Below are the code and all the weights of a small trained network. Each question names an input and a target symbol and asks about switching units off, where a switched-off unit gives its printed mean instead of its output.

import numpy as np


def w(rows, s, z=0):
    codes = np.array(rows[::2]) - 128.0
    scale = np.full(codes.shape[1], s)
    scale[-1] = z or s
    return codes * scale


def f(y):
    return np.maximum(y, 0)


def softmax(a):
    e = np.exp(a - a.max(-1, keepdims=True))
    return e / e.sum(-1, keepdims=True)


def log_softmax(a):
    a = a - a.max(-1, keepdims=True)
    return a - np.log(np.exp(a).sum(-1, keepdims=True))


def net(x, mask):
    ids = ['βγεζηξψω'.index(c) for c in x.split()]
    T = len(ids)
    res = E[ids] + P[:T]
    r = res
    for j in range(2):
        rows = slice(2 * j, 2 * j + 2)
        q, k, v = (r @ M[0][rows].T for M in (Q, K, V))
        z = softmax(np.where(np.tri(T) > 0, q @ k.T / 2**0.5, -1e9)) @ v
        o = O[0][rows]
        res = res + np.where(mask[j], z, o[:, -1]) @ o[:, :-1]
    y = f(res @ A[0][:, :-1].T + A[0][:, -1])
    res = res + np.where(mask[2:26], y, B[0][:, -1]) @ B[0][:, :-1]
    return log_softmax(res[-1] @ U[:, :-1].T + U[:, -1])


Q, K, V, O, A, B = {}, {}, {}, {}, {}, {}
E = w([
[253,148,118],'β',
[169,87,164],'γ',
[133,50,157],'ε',
[214,147,33],'ζ',
[143,116,100],'η',
[152,38,134],'ξ',
[139,83,190],'ψ',
[144,130,156],'ω',
],0.017)
P = w([
[88,189,196],'0',
[144,57,7],'1',
[82,168,51],'2',
[124,191,212],'3',
[186,74,120],'4',
[78,178,50],'5',
[134,203,233],'6',
[199,140,101],'7',
[77,181,54],'8',
[134,205,243],'9',
[221,156,94],'10',
[73,183,54],'11',
],0.011)
Q[0] = w([
[167,143,80],'head 0',
[133,121,105],'head 0',
[129,72,152],'head 1',
[250,140,105],'head 1',
],0.016)
K[0] = w([
[127,152,58],'head 0',
[252,131,1],'head 0',
[67,165,177],'head 1',
[93,204,105],'head 1',
],0.0073)
V[0] = w([
[171,180,104],'head 0',
[166,254,151],'head 0',
[98,146,35],'head 1',
[156,11,195],'head 1',
],0.0062)
O[0] = w([
[190,128,2,254],'head 0',
[63,52,135,192],'head 0',
[3,101,117,116],'head 1',
[73,26,124,95],'head 1',
],0.0063,0.0021)
A[0] = w([
[108,154,97,196],'neuron 0',
[160,159,159,178],'neuron 1',
[52,174,91,255],'neuron 2',
[67,102,142,136],'neuron 3',
[63,108,157,134],'neuron 4',
[131,62,135,113],'neuron 5',
[145,102,83,102],'neuron 6',
[117,142,76,63],'neuron 7',
[106,48,93,165],'neuron 8',
[135,77,150,122],'neuron 9',
[119,140,102,198],'neuron 10',
[111,95,93,160],'neuron 11',
[50,92,120,142],'neuron 12',
[98,121,76,125],'neuron 13',
[120,134,188,136],'neuron 14',
[6,164,126,202],'neuron 15',
[151,153,183,184],'neuron 16',
[119,84,107,141],'neuron 17',
[158,116,126,142],'neuron 18',
[165,119,122,132],'neuron 19',
[158,154,115,148],'neuron 20',
[129,160,120,157],'neuron 21',
[111,194,137,105],'neuron 22',
[143,137,187,150],'neuron 23',
],0.022,0.0089)
B[0] = w([
[169,198,195,202],'neuron 0',
[139,83,138,254],'neuron 1',
[62,190,169,204],'neuron 2',
[196,159,86,143],'neuron 3',
[166,127,69,150],'neuron 4',
[138,163,115,179],'neuron 5',
[90,148,159,218],'neuron 6',
[92,57,63,175],'neuron 7',
[128,105,100,208],'neuron 8',
[150,165,137,179],'neuron 9',
[169,121,149,208],'neuron 10',
[104,70,204,186],'neuron 11',
[167,155,71,147],'neuron 12',
[132,57,133,180],'neuron 13',
[134,201,164,189],'neuron 14',
[93,183,9,163],'neuron 15',
[94,88,108,245],'neuron 16',
[140,66,99,173],'neuron 17',
[116,129,147,217],'neuron 18',
[115,153,162,228],'neuron 19',
[111,121,124,243],'neuron 20',
[153,112,112,186],'neuron 21',
[165,236,162,152],'neuron 22',
[86,97,115,216],'neuron 23',
],0.013,0.0088)
U = w([
[114,188,172,85],'β',
[143,68,159,163],'γ',
[154,158,107,144],'ε',
[112,123,220,225],'ζ',
[196,180,224,168],'η',
[67,131,250,2],'ξ',
[161,123,108,107],'ψ',
[42,121,138,63],'ω',
],0.015,0.0069)

Each question gives the input, a string of symbols that net reads in full, and the target symbol t.
The units are the heads (2 rows each of Q, K, V and O) and the neurons (one row each of A and B). Each row of codes is followed by its name. A weight is (code - 128) times the scale printed after its matrix; where a second scale follows, it is the last column's (O, A, B and U).
mask holds one flag per unit, heads first, then neurons. A switched-off unit (its flag False) gives its mean, the last column of its rows in O or B, instead of its output. The means were averaged over made-up inputs and are rounded, as every weight is.
A unit's drop is (log p(t) with every unit on - log p(t) with that unit switched off) / (log p(t) with every unit on - log p(t) with every unit switched off).
The circuit of an input: a set's keep is (log p(t) with only the set's units on - log p(t) with every unit switched off) / (log p(t) with every unit on - log p(t) with every unit switched off). Starting from the 12 units with the biggest drops (on a tie, the unit counted first), units are removed one at a time, each time the one whose removal leaves the highest keep (on an exact tie, the one counted first), for as long as the keep stays at least 0.8.
circuit, biggest first: the units of the circuit, biggest drop first
unit that matters most: the unit with the biggest drop
top k neurons: the k neurons with the biggest drops, biggest first
which heads matter: for each layer, one digit per head in row order, 1 if its drop is at least 0.15 and else 0, layers parted by /
drop when u is switched off: that unit's drop, to one decimal
input ε ω ε η γ η ω η, target η: circuit, biggest first : neuron 16; neuron 23
input η ψ ω β β ψ η η ε, target ψ: which heads matter : 00
input β β ξ, target γ: which heads matter : 00
input γ ψ ξ ξ ε η β, target ζ: top 2 neurons : neuron 16; neuron 23
input η β η γ η ε ε η β η ω, target γ: top 2 neurons : neuron 2; neuron 14
input η ζ ψ, target ε: unit that matters most : neuron 15
input η η β β γ η ξ ζ, target γ: circuit, biggest first : head 0; neuron 13; neuron 11
input ε η ψ η η γ β ω, target γ: top 3 neurons : neuron 2; neuron 0; neuron 14
input β η η β ω β γ η ε η η, target η: top 3 neurons : neuron 16; neuron 23; neuron 0
input β ξ β β ω ω β β ψ ε ε ω, target β: top 4 neurons : neuron 2; neuron 15; neuron 0; neuron 16
input η ξ η η, target β: top 2 neurons : neuron 15; neuron 11
input ω ε γ ξ γ ε, target ε: drop when neuron 1 is switched off : 0.1
input ξ β ε β, target γ: drop when neuron 23 is switched off : 0.1
input η β ζ, target ξ: drop when neuron 2 is switched off : 0.5
input β β ω β, target γ: drop when neuron 0 is switched off : 0.2
input η β β ω ψ ε, target ψ: unit that matters most : neuron 12
